Below are the code and all the weights of a small trained network. Each question names an input and a class and asks about switching units off, where a switched-off unit gives its printed mean instead of its output.

import numpy as np


def w(rows, s, z=0):
    codes = np.array(rows[::2]) - 128.0
    scale = np.full(codes.shape[1], s)
    scale[-1] = z or s
    return codes * scale


def norm(h):
    return h / np.sqrt((h * h).mean(-1, keepdims=True) + 1e-5)


def f(y):
    return np.maximum(y, 0)


def log_softmax(a):
    a = a - a.max(-1, keepdims=True)
    return a - np.log(np.exp(a).sum(-1, keepdims=True))


def net(x, mask):
    res = np.array(x, float).reshape(1, 6) / 4 @ E
    u = 0
    for l in range(2):
        y = f(norm(res) @ A[l][:, :-1].T + A[l][:, -1])
        res = res + np.where(mask[u : u + 16], y, B[l][:, -1]) @ B[l][:, :-1]
        u += 16
    return log_softmax(norm(res)[-1] @ U[:, :-1].T + U[:, -1])


A, B = {}, {}
E = w([
[20,170,145,173,59,206,195,151,73,168,111],'x0',
[107,73,133,152,107,81,215,71,220,191,99],'x1',
[17,80,186,107,139,126,158,101,71,72,112],'x2',
[113,51,121,186,102,101,1,35,102,93,62],'x3',
[164,160,101,133,219,80,158,173,171,205,83],'x4',
[151,158,82,98,162,147,41,114,151,147,141],'x5',
],0.0043)
A[0] = w([
[154,182,132,104,175,160,174,163,129,158,146,41],'0.n0',
[116,173,116,129,132,94,227,125,103,157,84,58],'0.n1',
[178,186,106,123,124,153,13,139,116,158,175,46],'0.n2',
[161,151,117,138,157,146,157,151,143,164,137,67],'0.n3',
[159,182,120,127,131,155,37,158,85,136,154,26],'0.n4',
[198,176,113,118,203,143,188,187,147,203,147,2],'0.n5',
[134,122,144,84,183,93,127,119,129,95,144,28],'0.n6',
[141,123,148,121,176,86,91,128,138,107,106,21],'0.n7',
[189,120,143,105,123,102,108,115,152,134,142,147],'0.n8',
[129,157,138,120,148,148,106,154,109,153,135,81],'0.n9',
[154,160,87,111,116,104,188,104,157,132,162,126],'0.n10',
[198,119,143,81,106,106,150,110,172,149,163,24],'0.n11',
[154,80,132,150,170,67,30,102,156,159,95,79],'0.n12',
[156,128,128,69,254,69,87,120,160,95,159,10],'0.n13',
[105,142,141,129,117,176,109,133,109,105,107,120],'0.n14',
[107,134,137,108,149,96,119,112,131,126,139,120],'0.n15',
],0.0063,0.0026)
B[0] = w([
[94,187,127,194,121,38,119,153,121,113,93,206],'0.n0',
[99,62,182,179,170,110,104,177,129,138,107,206],'0.n1',
[106,113,187,214,137,224,113,169,167,48,68,218],'0.n2',
[186,154,98,123,100,78,162,171,113,79,133,182],'0.n3',
[133,69,124,121,107,221,102,184,227,164,112,204],'0.n4',
[79,254,101,72,195,84,165,136,160,107,147,248],'0.n5',
[168,87,63,153,182,175,103,173,101,175,200,165],'0.n6',
[87,85,64,90,200,175,143,103,103,213,153,169],'0.n7',
[124,60,145,156,117,131,130,97,160,121,158,197],'0.n8',
[177,100,123,130,70,81,124,101,192,80,171,160],'0.n9',
[155,111,163,167,115,112,120,139,155,148,217,198],'0.n10',
[165,80,110,167,60,130,161,114,221,123,216,179],'0.n11',
[98,146,105,174,132,94,111,12,92,168,67,253],'0.n12',
[126,57,149,52,254,125,167,139,10,33,114,228],'0.n13',
[81,76,95,77,89,110,144,84,191,118,201,183],'0.n14',
[239,106,23,149,70,134,149,232,57,166,130,153],'0.n15',
],0.0078,0.0046)
A[1] = w([
[86,191,128,70,28,158,130,106,54,83,189,19],'1.n0',
[204,103,180,19,154,84,119,108,124,166,80,97],'1.n1',
[154,216,131,96,130,69,130,182,169,169,113,42],'1.n2',
[131,115,95,169,133,147,91,120,149,121,90,123],'1.n3',
[179,182,144,114,91,216,27,168,149,78,101,55],'1.n4',
[122,160,155,166,103,170,149,149,152,118,141,94],'1.n5',
[135,162,110,127,148,103,75,85,114,76,157,110],'1.n6',
[156,173,140,108,100,78,74,69,102,185,62,12],'1.n7',
[127,109,158,146,129,133,132,134,172,116,119,135],'1.n8',
[157,130,174,95,146,117,139,164,120,100,171,145],'1.n9',
[125,93,149,126,110,151,130,98,98,110,130,118],'1.n10',
[119,180,137,122,129,160,254,135,133,138,87,146],'1.n11',
[159,154,150,124,125,123,110,68,128,158,74,2],'1.n12',
[156,191,130,88,136,76,140,193,135,149,131,63],'1.n13',
[106,102,212,114,78,148,141,161,73,165,124,77],'1.n14',
[119,138,150,139,146,200,137,101,79,113,84,157],'1.n15',
],0.01,0.002)
B[1] = w([
[157,196,123,85,115,161,204,56,87,29,145,225],'1.n0',
[153,153,67,120,108,174,74,174,79,84,164,173],'1.n1',
[127,180,242,90,132,40,113,163,75,67,154,250],'1.n2',
[115,148,150,72,91,119,139,153,122,123,86,231],'1.n3',
[148,123,189,83,107,218,58,155,181,229,59,254],'1.n4',
[131,87,108,94,220,97,135,121,113,120,99,233],'1.n5',
[108,94,123,122,115,128,148,200,85,208,108,192],'1.n6',
[124,110,106,184,89,74,178,92,184,65,47,190],'1.n7',
[123,173,98,113,80,154,84,148,92,136,165,209],'1.n8',
[110,168,126,148,72,114,89,74,146,176,80,226],'1.n9',
[150,204,109,129,210,112,143,160,165,140,115,228],'1.n10',
[109,107,136,186,157,89,72,186,158,174,129,245],'1.n11',
[97,123,103,129,61,81,169,136,122,101,74,175],'1.n12',
[111,185,249,151,144,70,126,128,94,93,129,242],'1.n13',
[82,61,133,151,103,217,146,104,89,161,154,203],'1.n14',
[188,151,120,120,103,95,132,128,174,133,195,221],'1.n15',
],0.012,0.0048)
U = w([
[194,115,111,157,44,82,136,105,225,149,245,12],'0',
[17,44,161,210,105,162,171,166,115,208,169,43],'1',
[98,174,129,81,81,215,230,54,83,66,171,136],'2',
[119,100,68,155,52,36,169,87,156,108,8,140],'3',
[160,144,178,55,92,224,53,183,202,172,62,179],'4',
[104,198,245,146,153,1,126,204,130,118,169,251],'5',
[180,74,41,86,227,104,101,157,44,116,147,95],'6',
],0.0093,0.0017)

Each question gives the input, the list of numbers given to net, and the class t.
The units are the neurons (one row each of A and B). Each row of codes is followed by its name. A weight is (code - 128) times the scale printed after its matrix; where a second scale follows, it is the last column's (A, B and U).
mask holds one flag per neuron, layer by layer. A switched-off neuron (its flag False) gives its mean, the last column of its row in B, instead of its output. The means were averaged over made-up inputs and are rounded, as every weight is.
A unit's drop is (log p(t) with every unit on - log p(t) with that unit switched off) / (log p(t) with every unit on - log p(t) with every unit switched off).
The circuit of an input: a set's keep is (log p(t) with only the set's units on - log p(t) with every unit switched off) / (log p(t) with every unit on - log p(t) with every unit switched off). Starting from the 12 units with the biggest drops (on a tie, the unit counted first), units are removed one at a time, each time the one whose removal leaves the highest keep (on an exact tie, the one counted first), for as long as the keep stays at least 0.8.
circuit, biggest first: the units of the circuit, biggest drop first
most important unit: the unit with the biggest drop
k most important neurons: the k neurons with the biggest drops, biggest first
top k neurons in layer l: the k neurons of layer l with the biggest drops, biggest first
drop of u: that unit's drop, to one decimal
input [2,-5,-3,7,3,3], class 4: most important unit	0.n2
input [0,5,4,-3,-6,-2], class 2: circuit, biggest first	1.n0, 0.n2, 0.n4, 0.n0
input [-4,3,-1,4,8,-1], class 6: circuit, biggest first	0.n13, 1.n1
input [6,-2,1,-3,-1,-2], class 2: top 3 neurons in layer 0	0.n14, 0.n2, 0.n4
input [3,-1,8,6,7,-3], class 3: top 3 neurons in layer 1	1.n4, 1.n11, 1.n2
input [-8,-7,5,4,-5,-3], class 6: top 2 neurons in layer 0	0.n13, 0.n7
input [-6,0,5,7,3,3], class 6: top 2 neurons in layer 0	0.n13, 0.n7
input [0,-6,4,1,7,-8], class 1: 2 most important neurons	0.n5, 0.n1
input [-5,-2,2,-7,-7,-4], class 2: 2 most important neurons	1.n0, 0.n5
input [-3,-6,3,3,3,6], class 4: top 2 neurons in layer 0	0.n2, 0.n4
input [-4,6,3,6,8,8], class 3: 3 most important neurons	0.n12, 1.n7, 1.n12
input [2,-8,-5,-4,-5,-8], class 4: 2 most important neurons	1.n4, 0.n4
input [-8,-4,5,5,-7,3], class 6: top 2 neurons in layer 0	0.n13, 0.n12
input [-6,0,1,-1,7,6], class 6: circuit, biggest first	0.n13
input [-8,0,0,7,-5,5], class 3: 2 most important neurons	0.n12, 1.n12
input [0,2,2,7,7,6], class 3: drop of 0.n12	0.6
input [4,-1,4,7,2,7], class 3: drop of 0.n12	0.7
input [-7,4,0,-4,2,8], class 6: drop of 0.n13	1.2
input [1,-7,5,6,-5,2], class 4: 2 most important neurons	1.n4, 0.n4
input [6,2,8,4,3,-7], class 1: most important unit	1.n14
